Below is a small trained network, with its code and all its weights. Each question gives an input and a class and asks what happens when units are switched off, that is, made to give their printed mean instead of their output.

import numpy as np


def w(rows, s, z=0):
    codes = np.array(rows[::2]) - 128.0
    scale = np.full(codes.shape[1], s)
    scale[-1] = z or s
    return codes * scale


def f(y):
    return np.maximum(y, 0)


def log_softmax(a):
    a = a - a.max(-1, keepdims=True)
    return a - np.log(np.exp(a).sum(-1, keepdims=True))


def net(x, mask):
    res = np.array(x, float).reshape(1, 6) / 4 @ E
    y = f(res @ A[0][:, :-1].T + A[0][:, -1])
    res = res + np.where(mask, y, B[0][:, -1]) @ B[0][:, :-1]
    return log_softmax(res[-1] @ U[:, :-1].T + U[:, -1])


A, B = {}, {}
E = w([
[221,254,136],'x0',
[199,94,36],'x1',
[53,167,63],'x2',
[129,127,128],'x3',
[127,128,127],'x4',
[129,128,129],'x5',
],0.014)
A[0] = w([
[158,191,120,172],'neuron 1',
[177,186,92,67],'neuron 2',
[114,177,179,124],'neuron 3',
[172,90,177,251],'neuron 4',
[159,182,152,139],'neuron 5',
[112,53,47,167],'neuron 6',
[54,3,181,254],'neuron 7',
[103,146,170,216],'neuron 8',
[70,178,71,208],'neuron 9',
],0.016,0.0073)
B[0] = w([
[171,155,201,177],'neuron 1',
[191,250,112,168],'neuron 2',
[119,72,165,167],'neuron 3',
[216,137,104,189],'neuron 4',
[123,103,171,173],'neuron 5',
[118,65,120,197],'neuron 6',
[94,182,35,251],'neuron 7',
[87,159,162,170],'neuron 8',
[27,134,141,178],'neuron 9',
],0.016,0.027)
U = w([
[120,184,81,251],'0',
[65,135,97,2],'1',
[164,31,48,84],'2',
[76,4,94,162],'3',
[153,67,208,196],'4',
[91,127,196,59],'5',
[178,134,111,41],'6',
],0.015,0.0073)

Each question gives the input, the list of numbers given to net, and the class t.
The units are the neurons (one row each of A and B). Each row of codes is followed by its name. A weight is (code - 128) times the scale printed after its matrix; where a second scale follows, it is the last column's (A, B and U).
mask holds one flag per neuron, in row order. A switched-off neuron (its flag False) gives its mean, the last column of its row in B, instead of its output. The means were averaged over made-up inputs and are rounded, as every weight is.
A unit's drop is (log p(t) with every unit on - log p(t) with that unit switched off) / (log p(t) with every unit on - log p(t) with every unit switched off).
The circuit of an input: a set's keep is (log p(t) with only the set's units on - log p(t) with every unit switched off) / (log p(t) with every unit on - log p(t) with every unit switched off). Starting from all 9 units, units are removed one at a time, each time the one whose removal leaves the highest keep (on an exact tie, the one counted first), for as long as the keep stays at least 0.8.
units of the circuit, in order: the units of the circuit, biggest drop first
k most important neurons: the k neurons with the biggest drops, biggest first
drop of u: that unit's drop, to one decimal
input [-4,4,3,2,-4,-1], class 3: units of the circuit, in order => (neuron 6)
input [4,1,-5,0,0,-2], class 6: units of the circuit, in order => (neuron 2; neuron 4; neuron 7)
input [1,6,0,-4,1,4], class 6: 2 most important neurons => (neuron 7; neuron 2)
input [-1,2,-1,-2,-6,1], class 2: 2 most important neurons => (neuron 2; neuron 9)
input [0,3,-3,5,-4,-1], class 2: units of the circuit, in order => (neuron 2; neuron 8)
input [5,2,-1,-8,7,8], class 6: units of the circuit, in order => (neuron 7; neuron 9)
input [-7,-1,-6,-4,1,2], class 0: 2 most important neurons => (neuron 7; neuron 3)
input [5,4,-3,6,5,7], class 6: units of the circuit, in order => (neuron 7; neuron 2)
input [8,0,-7,6,3,0], class 4: 4 most important neurons => (neuron 7; neuron 5; neuron 1; neuron 3)
input [0,-5,1,2,-7,-7], class 1: 3 most important neurons => (neuron 1; neuron 2; neuron 4)
input [4,1,-4,-7,1,-4], class 6: 3 most important neurons => (neuron 2; neuron 7; neuron 6)
input [1,3,0,-1,0,8], class 6: units of the circuit, in order => (neuron 7; neuron 3)
input [0,3,6,0,7,-1], class 3: units of the circuit, in order => (neuron 7; neuron 6)
input [0,0,6,8,-3,-4], class 1: units of the circuit, in order => (neuron 9)
input [-6,2,1,4,1,-5], class 3: 2 most important neurons => (neuron 6; neuron 2)
input [8,-1,-8,0,0,2], class 4: 2 most important neurons => (neuron 7; neuron 5)
input [1,-4,-1,0,6,2], class 4: 4 most important neurons => (neuron 7; neuron 9; neuron 2; neuron 3)
input [0,-6,4,6,3,3], class 1: drop of neuron 5 => 0.1
input [4,-3,-8,2,-4,4], class 4: drop of neuron 7 => 0.3
input [-2,8,5,-4,7,-5], class 3: drop of neuron 8 => 0.0
input [8,-4,-7,4,-5,-1], class 4: most important neuron => (neuron 7)
